Look-ups in named tables: a row name and a column name give one cell, copied from the table.

gedugo.tsv
	regotu	galuz	ligifi	radi	ropatu	budo	mem	lusu	toberon	gib
dal	28635	36809	13491	43465	18539	46905	10320	76254	83535	46280
ker	27408	42566	14651	39074	18903	51071	16942	73313	72002	48889
bunarez	76108	36565	82534	73422	80392	32281	62235	30650	60027	39761
letipig	78525	31606	82846	78753	81406	28726	56999	33729	71780	37822
viridut	32166	79717	36479	22954	35041	76842	67310	53519	6554	67044
mefim	28553	32100	10849	46492	16751	43903	3536	80016	93937	44373
saloler	78746	31729	83663	78368	82024	28451	58074	32233	69796	37527

viridut, budo -> 76842
letipig, gib -> 37822
dal, mem -> 10320
dal, galuz -> 36809
dal, regotu -> 28635
ker, lusu -> 73313
mefim, gib -> 44373
bunarez, galuz -> 36565
viridut, toberon -> 6554
letipig, radi -> 78753
bunarez, gib -> 39761
bunarez, toberon -> 60027
saloler, budo -> 28451
viridut, mem -> 67310
letipig, galuz -> 31606
saloler, lusu -> 32233

Table dusute
columns: bor, gaf, foz, maz, ninizat
zag: [443, -123, 517, -531, 446]
mamirev: [-264, 337, -204, -629, 178]
sak: [-185, 198, -27, -633, -277]
fibofam: [-786, -665, 626, -133, -119]
kedus: [-154, 910, -133, 69, -256]
penade: [116, -40, -217, 433, -495]
lefir: [-316, -513, -654, -142, -408]
dabo: [533, -415, -220, -264, -712]
nivazat: [-123, -448, -620, -287, -527]
vomu: [777, -39, 106, 10, 185]

mamirev, gaf -> 337
fibofam, ninizat -> -119
kedus, ninizat -> -256
sak, bor -> -185
dabo, foz -> -220
nivazat, bor -> -123
nivazat, maz -> -287
nivazat, gaf -> -448
penade, ninizat -> -495
dabo, bor -> 533
lefir, ninizat -> -408
zag, ninizat -> 446
sak, ninizat -> -277
dabo, gaf -> -415
kedus, maz -> 69
penade, maz -> 433
zag, bor -> 443
kedus, bor -> -154
lefir, bor -> -316
vomu, maz -> 10

miko:
         dus  tiva  ketagid  deva  gam  fizoveg  refe  budile  morupug
detegi    97    34       61    85   93       53   107     190       87
goni     130    72       72   129   49      226   113     158      110
disaviz  205    89      123   115   99       94   240      95      117
toli     203    98       91    33  109       35   126     150       47
pez      170   192      156   151  188       79    81      52       68
tedorid   57    79      117   177   77      121   170     101       54
godo      79    52      121    84   65      179   136      99      253
bilude    65   182      198   120  152       75   108     123      141

godo, budile: 99
detegi, budile: 190
detegi, morupug: 87
pez, morupug: 68
goni, ketagid: 72
detegi, ketagid: 61
pez, gam: 188
Which row has the largest dus? disaviz

Table bipaku
columns: zav, fuloz, mafo, logor, ziravo, dezozok, goli, lesi, tezep
ritini: [20701, 11038, -27961, 2671, -19191, 8067, -518, 10007, -9662]
muz: [11708, 68956, 2384, 34226, 28520, 13366, -20639, 67859, 27202]
vaz: [30311, 44875, 22004, 32871, 40051, 30548, 29674, 45115, 36370]
kek: [59042, -37388, -4288, 12826, 26076, 21728, -565, 22519, 2481]
duf: [15532, 59631, 57566, 12319, 41931, 27049, -21310, 78709, 17017]
kegaku: [34648, 59572, 3079, 13483, -42605, 20509, 49306, 38940, 25752]
fav: [-6132, 37127, 6321, 26378, 32397, 19480, 1331, 28464, 1724]
mog: [10129, 54518, 17592, 44382, 28718, 27900, 56734, -89126, 30540]
tef: [17637, 36628, 43855, 41812, 85253, 6873, 11170, 61012, 22669]

fuloz of kek = -37388
logor of kegaku = 13483
tezep of tef = 22669
logor of ritini = 2671
mafo of kegaku = 3079
lesi of tef = 61012
lesi of kek = 22519
fuloz of fav = 37127
goli of vaz = 29674
lesi of vaz = 45115
tezep of ritini = -9662

rogu
         tazel  maso
bonob       88    87
voduro      75    75
redep       88    88
vogusun     73    73
pel        233   229
zedesa     234   230
zod         86    86
sigivi      66    66
zirilug     86    86
bigi        64    64
sog         75    75
laforok     76    76
ses         88    87

What is the maso of zod in rogu?
86
What is the maso of pel in rogu?
229
What is the tazel of ses in rogu?
88
What is the maso of sigivi in rogu?
66
What is the maso of ses in rogu?
87
What is the maso of vogusun in rogu?
73
What is the tazel of bigi in rogu?
64
What is the maso of bonob in rogu?
87
What is the tazel of zirilug in rogu?
86
What is the tazel of redep in rogu?
88
What is the tazel of bonob in rogu?
88
What is the maso of bigi in rogu?
64
What is the tazel of sog in rogu?
75
What is the maso of zedesa in rogu?
230
What is the tazel of vogusun in rogu?
73
What is the maso of sog in rogu?
75
What is the tazel of zedesa in rogu?
234
What is the tazel of sigivi in rogu?
66

zul
         gof  lanedu
roneti   160     130
nuf       55      88
zutemek  123      37
zet       64     221
zut       35      95

What is the lanedu of nuf in zul? 88
What is the gof of zut in zul? 35
What is the lanedu of zutemek in zul? 37
What is the lanedu of zet in zul? 221
What is the gof of zet in zul? 64
What is the gof of roneti in zul? 160
What is the gof of zutemek in zul? 123
Which row has the largest lanedu? zet

leg =
|  | vib | vaz | bavum | mif | zor | mim | zaz |
|---|---|---|---|---|---|---|---|
| fifiket | 37 | 232 | 101 | 114 | 90 | 90 | 35 |
| liva | 35 | 238 | 106 | 112 | 94 | 90 | 38 |
| ridas | 37 | 232 | 99 | 109 | 96 | 86 | 35 |
| tev | 184 | 68 | 226 | 225 | 114 | 124 | 175 |
| mog | 149 | 159 | 49 | 46 | 223 | 210 | 161 |
| zetu | 177 | 69 | 236 | 233 | 89 | 105 | 157 |
| rusu | 202 | 114 | 90 | 78 | 215 | 221 | 222 |
| tam | 179 | 65 | 226 | 227 | 107 | 115 | 161 |
| zab | 116 | 182 | 33 | 30 | 187 | 175 | 124 |
| zategil | 176 | 63 | 238 | 238 | 99 | 105 | 160 |
| rut | 178 | 63 | 238 | 238 | 92 | 101 | 157 |

zor of zetu = 89
bavum of rut = 238
mif of liva = 112
mif of rut = 238
vaz of zab = 182
mif of fifiket = 114
bavum of tam = 226
bavum of mog = 49
vib of tam = 179
vib of rusu = 202
zaz of fifiket = 35
mim of liva = 90
mim of mog = 210
vib of zetu = 177
mif of zab = 30
mif of tam = 227
vib of tev = 184

